Below are the code and all the weights of a small trained network. Each question names an input and a class and asks about switching units off, where a switched-off unit gives its printed mean instead of its output.

import numpy as np


def w(rows, s, z=0):
    codes = np.array(rows[::2]) - 128.0
    scale = np.full(codes.shape[1], s)
    scale[-1] = z or s
    return codes * scale


def f(y):
    return y / 2 * (1 + np.tanh(0.7978845608 * (y + 0.044715 * y**3)))


def log_softmax(a):
    a = a - a.max(-1, keepdims=True)
    return a - np.log(np.exp(a).sum(-1, keepdims=True))


def net(x, mask):
    res = np.array(x, float).reshape(1, 6) / 4 @ E
    y = f(res @ A[0][:, :-1].T + A[0][:, -1])
    res = res + np.where(mask, y, B[0][:, -1]) @ B[0][:, :-1]
    return log_softmax(res[-1] @ U[:, :-1].T + U[:, -1])


A, B = {}, {}
E = w([
[203,206,139,90,153,163,97,124,184,168,142,90],'x0',
[136,179,113,141,136,122,197,157,18,244,59,139],'x1',
[189,72,134,173,231,98,102,84,39,188,162,111],'x2',
[64,100,119,155,97,160,174,163,161,182,207,36],'x3',
[117,98,148,91,174,113,200,51,190,162,46,123],'x4',
[69,132,41,81,235,177,126,177,130,98,137,150],'x5',
],0.011)
A[0] = w([
[135,92,166,144,195,94,97,128,105,153,174,143,154],'N0',
[127,123,159,170,54,85,94,97,113,141,94,105,71],'N1',
[77,41,117,173,128,72,176,154,98,88,75,178,165],'N2',
[113,111,73,170,85,95,149,148,99,103,156,187,51],'N3',
[121,84,97,137,146,153,144,117,133,208,213,31,155],'N4',
[154,95,246,161,73,114,123,96,117,149,154,117,73],'N5',
[95,95,82,98,217,198,105,190,122,100,131,146,137],'N6',
[227,178,97,108,127,236,109,105,132,147,105,93,113],'N7',
[146,78,87,137,139,148,51,54,149,119,164,104,61],'N8',
[79,176,137,41,11,200,151,146,177,116,50,199,123],'N9',
[58,106,158,205,132,120,181,175,173,142,147,54,142],'N10',
[79,77,179,137,156,103,85,75,201,57,142,83,28],'N11',
[160,116,175,139,79,67,120,148,129,157,116,126,34],'N12',
[56,123,108,159,113,50,114,99,57,71,158,140,146],'N13',
[97,138,43,143,202,245,142,141,127,134,131,180,3],'N14',
[158,162,152,183,27,150,132,40,146,117,140,111,75],'N15',
[136,86,154,177,197,115,70,84,67,214,133,138,118],'N16',
[176,72,155,119,199,159,191,98,129,120,102,91,110],'N17',
[231,205,143,73,165,160,93,154,178,167,158,85,129],'N18',
[197,124,163,165,212,87,61,104,98,106,107,219,150],'N19',
[167,55,75,97,137,97,132,77,149,166,104,133,92],'N20',
[58,138,115,122,200,125,195,50,182,112,71,119,103],'N21',
[147,73,143,119,116,96,155,63,216,189,63,144,62],'N22',
[79,132,119,106,167,161,136,149,118,101,135,127,82],'N23',
[131,178,169,167,110,136,170,96,83,164,145,146,48],'N24',
[131,176,151,174,93,164,13,207,79,127,181,186,80],'N25',
[136,80,175,84,128,83,34,130,182,45,175,93,45],'N26',
[106,185,138,125,124,117,151,202,69,216,41,100,71],'N27',
[177,130,88,149,119,126,85,188,77,107,175,109,84],'N28',
[167,148,119,95,130,96,57,122,135,116,46,254,60],'N29',
],0.0088,0.0022)
B[0] = w([
[51,131,172,142,65,160,144,81,107,96,168,189,185],'N0',
[207,121,88,118,154,142,33,127,147,134,96,169,177],'N1',
[116,195,154,148,102,85,50,192,196,254,130,239,205],'N2',
[107,136,125,173,106,105,112,138,146,180,149,106,169],'N3',
[71,142,67,69,48,61,134,57,190,2,55,80,216],'N4',
[197,92,101,100,119,224,67,110,161,89,125,170,191],'N5',
[175,106,125,60,131,188,39,114,111,110,100,182,221],'N6',
[84,128,179,142,76,82,101,107,162,226,126,221,198],'N7',
[148,188,129,125,117,109,184,127,46,125,222,145,183],'N8',
[27,54,124,157,27,160,201,58,30,54,156,179,249],'N9',
[100,171,69,80,104,85,87,98,195,132,47,76,196],'N10',
[192,189,97,118,179,76,196,222,56,171,221,140,209],'N11',
[224,155,122,125,146,231,81,86,96,71,166,116,166],'N12',
[87,174,185,163,138,115,66,164,170,183,110,164,187],'N13',
[247,96,82,72,163,210,86,82,135,122,151,146,208],'N14',
[180,137,109,106,105,203,107,113,127,84,101,141,189],'N15',
[79,92,88,162,49,147,161,124,86,93,191,159,220],'N16',
[93,142,186,148,120,209,144,175,84,106,155,106,179],'N17',
[50,185,205,162,58,92,57,137,170,203,149,180,228],'N18',
[76,135,86,78,47,76,134,153,106,3,44,111,236],'N19',
[77,103,174,190,101,105,160,144,145,82,72,112,167],'N20',
[104,152,193,216,200,182,93,219,128,128,81,48,204],'N21',
[138,69,142,193,155,172,129,214,136,174,85,58,194],'N22',
[162,119,128,97,103,174,92,133,140,114,145,108,168],'N23',
[153,156,94,106,99,164,146,177,133,122,164,115,171],'N24',
[113,49,195,228,190,150,209,213,166,120,52,15,236],'N25',
[189,183,89,112,128,96,208,213,85,200,180,137,228],'N26',
[224,216,37,112,198,88,202,222,95,168,211,134,230],'N27',
[75,55,200,166,198,140,142,179,100,142,88,30,195],'N28',
[153,136,67,141,159,42,121,113,200,67,105,30,229],'N29',
],0.0066,0.014)
U = w([
[184,192,54,111,158,87,227,185,73,187,183,134,111],'0',
[92,78,207,187,173,203,148,190,131,152,67,30,110],'1',
[194,111,90,84,139,242,15,115,122,118,116,168,110],'2',
[19,97,104,135,58,152,187,97,68,86,151,175,173],'3',
[86,154,29,85,96,8,111,118,197,79,51,70,89],'4',
[67,169,189,140,100,66,33,144,180,254,120,208,206],'5',
[133,103,109,84,112,103,184,129,125,154,109,151,253],'6',
[125,87,154,130,180,110,134,40,116,166,155,167,41],'7',
],0.0097,0.0039)

Each question gives the input, the list of numbers given to net, and the class t.
The units are the neurons (one row each of A and B). Each row of codes is followed by its name. A weight is (code - 128) times the scale printed after its matrix; where a second scale follows, it is the last column's (A, B and U).
mask holds one flag per neuron, in row order. A switched-off neuron (its flag False) gives its mean, the last column of its row in B, instead of its output. The means were averaged over made-up inputs and are rounded, as every weight is.
A unit's drop is (log p(t) with every unit on - log p(t) with that unit switched off) / (log p(t) with every unit on - log p(t) with every unit switched off).
The circuit of an input: a set's keep is (log p(t) with only the set's units on - log p(t) with every unit switched off) / (log p(t) with every unit on - log p(t) with every unit switched off). Starting from the 12 units with the biggest drops (on a tie, the unit counted first), units are removed one at a time, each time the one whose removal leaves the highest keep (on an exact tie, the one counted first), for as long as the keep stays at least 0.8.
circuit, biggest first: the units of the circuit, biggest drop first
most important unit: the unit with the biggest drop
top k neurons: the k neurons with the biggest drops, biggest first
drop when u is switched off: that unit's drop, to one decimal
input [-4,-3,8,5,-4,6], class 3: top 3 neurons => [N0 N4 N16]
input [-6,-2,5,-3,0,-1], class 5: top 2 neurons => [N2 N9]
input [-4,5,-2,0,6,-2], class 1: top 4 neurons => [N21 N22 N26 N11]
input [1,2,-5,0,-2,5], class 2: most important unit => N14
input [-8,-4,7,-5,4,-7], class 5: top 2 neurons => [N2 N13]
input [1,3,6,-6,4,0], class 3: top 4 neurons => [N16 N17 N0 N4]
input [1,7,-3,-8,2,0], class 4: top 4 neurons => [N29 N19 N26 N11]
input [-5,6,5,-6,-7,8], class 2: top 3 neurons => [N14 N6 N21]
input [8,2,6,-7,7,4], class 5: top 3 neurons => [N18 N7 N25]
input [-3,-4,5,-7,0,-2], class 4: top 3 neurons => [N19 N29 N9]
input [8,-7,-6,-2,6,-7], class 5: top 2 neurons => [N18 N27]
input [-5,4,-3,-6,3,-1], class 4: top 3 neurons => [N29 N18 N7]
input [-6,-6,3,-7,-2,-2], class 4: top 3 neurons => [N19 N29 N27]
input [-3,-1,8,-6,-3,-4], class 3: circuit, biggest first => [N16]
input [0,7,-5,8,-7,4], class 4: drop when N8 is switched off => 0.2
input [-6,0,-4,2,-1,3], class 5: drop when N2 is switched off => 0.3
input [4,4,8,3,0,-5], class 3: drop when N16 is switched off => 0.1
